Below are the code and all the weights of a small trained network. Each question names an input and a class and asks about switching units off, where a switched-off unit gives its printed mean instead of its output.

import numpy as np


def w(rows, s, z=0):
    codes = np.array(rows[::2]) - 128.0
    scale = np.full(codes.shape[1], s)
    scale[-1] = z or s
    return codes * scale


def norm(h):
    return h / np.sqrt((h * h).mean(-1, keepdims=True) + 1e-5)


def f(y):
    return y / 2 * (1 + np.tanh(0.7978845608 * (y + 0.044715 * y**3)))


def log_softmax(a):
    a = a - a.max(-1, keepdims=True)
    return a - np.log(np.exp(a).sum(-1, keepdims=True))


def net(x, mask):
    res = np.array(x, float).reshape(1, 2) / 4 @ E
    u = 0
    for l in range(3):
        y = f(norm(res) @ A[l][:, :-1].T + A[l][:, -1])
        res = res + np.where(mask[u : u + 5], y, B[l][:, -1]) @ B[l][:, :-1]
        u += 5
    return log_softmax(norm(res)[-1] @ U[:, :-1].T + U[:, -1])


A, B = {}, {}
E = w([
[103,130,138,4,53,137,107,207,55],'x0',
[146,209,50,195,110,254,125,116,135],'x1',
],0.0099)
A[0] = w([
[131,236,125,189,110,160,115,105,123,158],'0.n0',
[110,64,2,103,101,64,113,83,140,141],'0.n1',
[68,106,135,71,85,153,119,164,121,102],'0.n2',
[103,171,164,138,101,200,112,147,87,5],'0.n3',
[166,99,140,116,180,120,209,146,163,186],'0.n4',
],0.0078,0.0027)
B[0] = w([
[58,57,150,174,120,129,140,188,92,253],'0.n0',
[106,6,37,150,13,163,176,143,144,144],'0.n1',
[101,100,80,176,166,110,49,60,174,220],'0.n2',
[119,133,125,131,82,149,254,137,31,179],'0.n3',
[24,177,78,62,128,111,119,114,93,187],'0.n4',
],0.0077,0.0055)
A[1] = w([
[30,77,104,153,125,106,92,133,95,248],'1.n0',
[200,133,150,199,177,127,201,72,209,3],'1.n1',
[162,105,91,57,44,156,103,210,100,36],'1.n2',
[181,153,111,5,92,163,84,201,69,53],'1.n3',
[188,89,231,98,190,2,146,171,137,160],'1.n4',
],0.0069,0.0027)
B[1] = w([
[131,77,116,132,150,147,169,134,249,255],'1.n0',
[186,231,71,100,135,124,116,58,127,159],'1.n1',
[158,191,121,98,170,35,101,119,186,172],'1.n2',
[173,167,127,134,45,83,9,94,128,172],'1.n3',
[149,148,178,146,101,204,127,132,23,202],'1.n4',
],0.012,0.0091)
A[2] = w([
[192,201,136,221,82,215,107,172,88,95],'2.n0',
[211,196,126,109,163,112,116,65,138,10],'2.n1',
[138,178,154,183,102,210,96,130,109,128],'2.n2',
[161,145,75,216,215,134,167,30,65,253],'2.n3',
[113,72,255,129,182,120,74,114,19,176],'2.n4',
],0.0084,0.0018)
B[2] = w([
[150,95,235,150,176,205,154,135,77,192],'2.n0',
[59,144,2,61,65,146,109,191,150,176],'2.n1',
[148,68,172,138,120,75,242,157,37,163],'2.n2',
[97,189,119,26,41,50,18,118,65,253],'2.n3',
[52,201,119,225,110,183,250,171,11,220],'2.n4',
],0.0082,0.0068)
U = w([
[149,134,181,150,108,144,188,182,27,250],'0',
[173,175,117,28,112,2,63,116,156,168],'1',
[135,54,129,134,171,92,166,168,192,51],'2',
],0.0083,0.0021)

Each question gives the input, the list of numbers given to net, and the class t.
The units are the neurons (one row each of A and B). Each row of codes is followed by its name. A weight is (code - 128) times the scale printed after its matrix; where a second scale follows, it is the last column's (A, B and U).
mask holds one flag per neuron, layer by layer. A switched-off neuron (its flag False) gives its mean, the last column of its row in B, instead of its output. The means were averaged over made-up inputs and are rounded, as every weight is.
A unit's drop is (log p(t) with every unit on - log p(t) with that unit switched off) / (log p(t) with every unit on - log p(t) with every unit switched off).
The circuit of an input: a set's keep is (log p(t) with only the set's units on - log p(t) with every unit switched off) / (log p(t) with every unit on - log p(t) with every unit switched off). Starting from the 12 units with the biggest drops (on a tie, the unit counted first), units are removed one at a time, each time the one whose removal leaves the highest keep (on an exact tie, the one counted first), for as long as the keep stays at least 0.8.
circuit, biggest first: the units of the circuit, biggest drop first
unit that matters most: the unit with the biggest drop
top k neurons: the k neurons with the biggest drops, biggest first
drop when u is switched off: that unit's drop, to one decimal
input [7,5], class 1: circuit, biggest first : [1.n2]
input [3,2], class 2: top 3 neurons : [0.n2, 2.n3, 1.n4]
input [-8,7], class 1: top 2 neurons : [2.n3, 1.n1]
input [2,-4], class 0: top 3 neurons : [1.n4, 0.n0, 2.n4]
input [-5,4], class 1: top 4 neurons : [2.n3, 1.n4, 1.n1, 2.n4]
input [-3,0], class 2: top 2 neurons : [0.n4, 1.n0]
input [-1,-3], class 2: top 3 neurons : [0.n4, 0.n1, 1.n0]
input [-8,4], class 1: top 2 neurons : [2.n3, 1.n4]
input [-2,-1], class 2: top 2 neurons : [0.n4, 2.n3]
input [0,-3], class 2: top 3 neurons : [0.n1, 1.n0, 0.n4]
input [3,-1], class 2: top 2 neurons : [0.n2, 2.n3]
input [-6,3], class 1: top 2 neurons : [2.n3, 1.n4]
input [3,-6], class 0: top 2 neurons : [1.n4, 2.n4]
input [-8,-6], class 1: unit that matters most : 1.n1
input [-1,-2], class 2: top 2 neurons : [0.n4, 2.n3]
input [-3,-5], class 0: top 2 neurons : [1.n4, 0.n2]
input [3,0], class 2: top 2 neurons : [0.n2, 2.n3]
input [1,0], class 2: drop when 1.n4 is switched off : 0.1
input [-6,-8], class 0: drop when 1.n4 is switched off : 1.0
input [-5,-6], class 0: drop when 1.n4 is switched off : 1.6
input [-3,-7], class 0: drop when 1.n4 is switched off : 0.7
input [7,4], class 1: unit that matters most : 1.n2
